Each row has a name. Each piece below is followed by the name of the row it came from, unless a question asks for something else. Each question is about the rows just above it. Places in a row count from 1.

Columns, left to right: P K W X Y
tado: [-11.6  -6.5   8.5 -16.1   9.9]
Gizil: [ -8.0  28.6 -30.6   1.3  -1.5]
Zapep: [ 66.6  16.0  41.8  54.4 -52.3]
femug: [-28.5 -38.4  19.4 -58.9  36.7]
vil: [ 87.0 -22.3  49.9  69.3 -66.1]
Bame: [ 15.9  28.0 -29.6   0.3  54.4]
Nam: [ -9.9  37.5 -34.7   8.6   4.1]
folor: [ 32.4 -19.8  24.0  15.9 -20.7]
ketam: [ 65.4 -18.8  37.4  49.4  54.3]
Retug: [-10.0  33.7 -32.2   7.3   3.7]
niso: [-35.0 -38.9  28.3 -74.1  55.8]
Rirol: [ 84.2 -19.9  46.6  74.4 -65.0]
Which value is in both Zapep and Bame? -> [54.4]
Count the entries of [ 15.9  28.0 -29.6   0.3  54.4]: -> 5
Count the entries of [ 66.6  16.0  41.8  54.4 -52.3]: -> 5
Count the entries of [-8.0]: -> 1
tags:
[55.8] -> k_323
[36.7] -> k_980
[54.4] -> k_666
[16.0] -> k_493
[-52.3] -> k_501
[54.3] -> k_705
[3.7] -> k_919
[-66.1] -> k_721
Look up the entry of Zapep at place 5 in the table: -> k_501
asked: [66.6 16.0 41.8] -> Zapep
Shared by folor and Bame: -> [15.9]

Columns, left to right: Z E F T A
mosun: [-41.3 -35.7  -6.2 -30.3  25.4]
selu: [-35.8 -37.4  -3.6 -34.0  23.6]
dov: [-91.7 -70.8 -14.6 -37.7  35.3]
pupu: [-26.3 -16.8  -7.1 -29.2  32.2]
Sov: [-41.3 -35.7   9.7  49.5 -42.7]
zum: [-60.0 -69.1  -2.1 -39.9  15.8]
Table of tags by key:
[15.9] -> k_148
[35.3] -> k_178
[35.4] -> k_664
[-39.9] -> k_386
[15.8] -> k_333
Join zum by its entry at place 5: -> k_333
Which row holds [-91.7 -70.8 -14.6 -37.7  35.3]? -> dov
Where do [-35.7  -6.2 -30.3] appear? -> mosun
Which column holds this, read top down? [ 23.6  35.3  32.2 -42.7] -> A

Columns, left to right: J S N B G Q V
teza: [ -7.6  -4.7  16.6  38.2 -50.1   7.9  48.7]
sofem: [-54.1  -0.4  -9.6  12.7  -7.5 -39.1  -7.1]
gama: [ -8.7   1.0 -11.4 -24.9  12.8  -4.8 -42.7]
siba: [ 30.1  -1.5 -23.1  -9.0  31.8  27.0   4.5]
Zosem: [-13.9  19.2  19.1 -16.8 -43.7  -4.0 -47.1]
nebof: [ -4.4  24.7   2.6 -30.8  -1.3 -20.8 -39.5]
gegi: [  8.3  -8.3   5.1 -11.4  18.5  -3.5 -14.3]
Fita: [-40.6  14.8   2.4   7.6 -55.6  -0.9   0.7]
nunem: [-92.6  34.5  28.5  17.5 -85.5   2.3   3.9]
vot: [-57.9  19.0   7.0   7.0 -57.4 -10.4 -30.6]
tags:
[-20.8] -> k_205
[-30.8] -> k_968
[27.0] -> k_197
Look up the entry of nebof at place 6 in the table: -> k_205
Which column holds this, read top down? [-42.7   4.5 -47.1 -39.5] -> V
Count the entries of [ -8.7   1.0 -11.4 -24.9  12.8  -4.8 -42.7]: -> 7

Columns, left to right: M H L D C U
non: [ -8.9 -11.4  44.2   2.2   5.7  -6.5]
batov: [ 68.2 -11.4   5.7  -6.5  -5.2   2.2]
vudo: [ -8.9 -11.4  -5.2   2.2   5.7  -6.5]
Pegup: [ -8.9 -11.4  -5.2  12.3   8.2  -6.5]
Table of tags by key:
[-5.2] -> k_649
[5.7] -> k_574
[5.6] -> k_210
Join batov by its entry at place 3: -> k_574
The row with [-11.4  -5.2   2.2   5.7  -6.5] is -> vudo
asked: [ -8.9 -11.4  44.2   2.2] -> non
The row with [ 68.2 -11.4   5.7  -6.5  -5.2   2.2] is -> batov
asked: [ -8.9 -11.4  -5.2  12.3   8.2  -6.5] -> Pegup

Columns, left to right: pes ren Binap mitu dase Fip semes ker
buru: [-15.6   2.6  15.5 -35.1  31.9  -1.1  -0.5   8.6]
Gar: [ -2.4  40.5 -33.2 -55.1 -32.0  40.4  55.5 -31.4]
paz: [ -8.5 -34.0  19.9  21.7  34.4 -34.7 -43.2  23.3]
musa: [-31.6  14.4  -7.3 -84.1 -11.9  11.5  27.3 -28.2]
nole: [ 38.8  -6.7 -36.9  61.6 -35.0   0.3   0.0   1.6]
lote: [-18.0  43.5 -18.8 -80.9 -26.5  41.0  56.1 -29.7]
Table of tags by key:
[-35.0] -> k_207
[-28.3] -> k_814
[-28.2] -> k_292
[1.6] -> k_393
[-35.1] -> k_426
[1.7] -> k_567
[1.5] -> k_680
The tag of nole, keyed by place 8: -> k_393
Number of entries in [ 38.8  -6.7 -36.9  61.6 -35.0   0.3]: -> 6

Columns, left to right: luf neme famu benan
kela: [-36.9  36.3 -64.4  89.8]
saz: [ 35.8 -48.3  56.2 -59.8]
Gibu: [  9.3   1.6 -21.2  23.0]
kave: [ 19.6  41.8  -2.0 -70.4]
Number of entries in [ 35.8 -48.3  56.2 -59.8]: -> 4
key -> tag
[-36.8] -> k_347
[-36.9] -> k_557
[-64.3] -> k_114
[-64.5] -> k_410
[-21.2] -> k_268
[-64.4] -> k_12
[89.8] -> k_48
Look up the entry of kela at place 3 in the table: -> k_12

Columns, left to right: vov zuput rim sidak
kon: [ 66.9 -81.2   8.0  61.0]
Fomok: [ 16.3  37.9 -12.9 -19.9]
dem: [ 16.3  32.0 -12.9  -4.8]
paku: [ 61.0  32.0 -12.9 -19.9]
siku: [ 16.3  61.1 -38.5 -27.6]
Which value is in both kon and paku? -> [61.0]
Which column holds this, read top down? [-19.9  -4.8] -> sidak

Columns, left to right: saven vares Rafo Bor Dif Sez
reme: [ 29.6 -19.2  81.7  -4.3  16.4  35.7]
Defo: [-15.3  -6.9 -30.9  53.7 -36.1  81.8]
Pid: [  0.0 -10.9  35.6  67.4 -40.1 -34.5]
Nup: [  5.3  26.1  -5.2  15.5 -19.2 -11.7]
lamil: [ 29.6 -19.2  81.7  -4.3  17.8  35.8]
Bebi: [ 14.0  -1.4  35.8 -34.5  22.9  28.5]
bora: [-23.9   0.1 -50.6 -17.0  10.6  13.5]
dok: [ 81.7  -1.4  30.9 -34.5  -0.1  -2.7]
nurun: [ -3.6  63.5  81.7  -4.3  17.8 -13.6]
Vutu: [ 12.1  10.5 -29.8  -8.7  -9.4   9.7]
Tevug: [ 17.3  19.3  77.9 -39.0  41.9  37.2]
Which column holds this, read top down? [-9.4 41.9] -> Dif
Shared by lamil and Bebi: -> [35.8]
Shared by lamil and dok: -> [81.7]
How many entries does [ 81.7  -1.4  30.9 -34.5  -0.1] have? -> 5
asked: [ 29.6 -19.2  81.7  -4.3  17.8  35.8] -> lamil
Number of entries in [  0.0 -10.9]: -> 2

Columns, left to right: Ruk kamul rig Nifu lamib Lago
lafop: [ 21.6 -70.8  20.6  39.1  39.0 -26.9]
Luvud: [-21.1 -16.3 -58.7 -48.7 -56.7  41.1]
mem: [ 26.7 -45.7  39.0  50.7  33.2 -42.9]
Count the entries of [ 26.7 -45.7  39.0  50.7  33.2 -42.9]: -> 6
Shared by mem and lafop: -> [39.0]
Which column holds this, read top down? [ 20.6 -58.7] -> rig

Columns, left to right: kipan gito Nogem gegu vuf
benak: [-12.8 -11.2   7.0 -33.2   5.7]
sogu: [ 75.2 -25.0  19.8  32.0 -73.7]
kolo: [-37.9   5.8   1.9 -37.6  24.2]
nubod: [ 50.7 -27.6  19.3   3.9 -52.7]
suvev: [-78.7  13.6  -6.1 -63.8  63.1]
refas: [ 80.0 -31.4  18.2  13.6 -72.3]
manos: [ 75.2 -25.0 -10.0  32.0 -73.7]
Shared by suvev and refas: -> [13.6]
Which row holds [ 75.2 -25.0  19.8]? -> sogu

Columns, left to right: Ziz koso mesud Naf siv
foli: [  9.0 -17.4 -58.1 -47.4 -74.8]
Goliv: [  9.0 -17.4 -47.4 -47.4 -62.6]
lipu: [-47.5 -17.4 -58.1 -47.4  -1.7]
asked: [-47.5 -17.4 -58.1 -47.4  -1.7] -> lipu
Which column holds [-62.6  -1.7] top down? -> siv

Columns, left to right: Nemu tolel kapa soki
Bino: [-50.1  34.1 -26.4 -15.5]
piga: [-68.8  47.3 -34.0 -20.2]
zif: [  7.3  47.3 -20.2 -34.0]
zumek: [ 0.3 11.6 -1.2  4.7]
zamoz: [-23.3 -13.2  24.9  20.6]
Baroz: [-37.5   1.9 -20.9 -22.4]
Vap: [ 31.4 -18.1   9.4  24.9]
Siz: [-23.4  46.1 -32.3 -23.3]
Which value is in both zamoz and Vap? -> [24.9]
asked: [ 47.3 -34.0 -20.2] -> piga
How many entries does [-23.3 -13.2  24.9] have? -> 3
The one value in Siz and zamoz: -> [-23.3]
How many entries does [  7.3  47.3 -20.2] have? -> 3

Columns, left to right: det lipaz nizo veb bugis viz moda
vid: [-48.6 -48.5  20.0 -61.4  34.2 -60.0   4.9]
tum: [-48.5 -48.6  20.0 -61.4  34.2 -60.0   4.9]
kugif: [-12.5 -31.6  27.2 -39.1  32.0 -55.8   5.0]
doza: [-48.6 -52.9  24.5 -74.3  48.2 -70.6   1.4]
Where do [-48.6 -48.5] appear? -> vid
[34.2 32.0 48.2] is in which column, read top down? -> bugis

Columns, left to right: zat vugu Zar nanog gop
puvi: [ 40.2  16.0  19.9  -1.2 -13.3]
tunug: [ -1.6  -7.5 -11.9 -12.1  13.3]
Pize: [  6.1  -1.1 -63.1 -11.7 -32.9]
notag: [ -1.1 -35.3 -78.3 -17.8 -18.6]
mol: [-16.2 -15.5 -64.8 -19.1 -45.0]
Sok: [ -9.8  -1.6 -53.7 -13.3 -32.2]
riput: [ 3.2 -0.1 -4.0 -1.2  5.5]
Sil: [ -7.3  -4.7 -44.2 -10.3 -23.2]
fudu: [ 3.9  5.0 -4.8 -3.5  6.9]
tags:
[-63.1] -> k_807
[-11.9] -> k_810
[-4.8] -> k_529
[-44.2] -> k_857
[-4.7] -> k_654
Look up the entry of fudu at place 3 in the table: -> k_529
Which value is in both riput and puvi? -> [-1.2]
[ -7.3  -4.7 -44.2 -10.3] is in which row? -> Sil
[-4.8 -3.5  6.9] is in which row? -> fudu

Columns, left to right: Zak pek pulod Pono Tilo
dogu: [  3.8 -47.7 -17.0   1.0 -42.4]
Muza: [-33.5 -25.8  -7.9   8.5 -22.7]
mazo: [-24.3 -43.8  16.4  -1.4 -72.2]
Tam: [-31.6 -33.0  -3.1  19.8 -39.6]
pedaz: [-28.3 -20.6   3.7   0.0 -28.3]
subim: [-26.5 -31.4  39.9   5.1 -57.1]
vonok: [-45.2 -41.6 -22.0  -3.1 -46.3]
Kasov: [-42.8 -44.0 -13.9   2.7 -56.7]
seta: [-40.0   3.7  20.2  -8.2 -34.7]
Moz: [-24.9 -54.5  -5.4   3.4 -82.8]
bod: [-34.0 -21.6  16.3  16.1 -22.5]
ratat: [-40.0 -20.5   5.2  15.4 -27.5]
Table of tags by key:
[3.8] -> k_187
[-13.9] -> k_659
[-14.0] -> k_331
[3.7] -> k_53
[0.0] -> k_177
The tag of pedaz, keyed by place 3: -> k_53
Which value is in both pedaz and seta? -> [3.7]

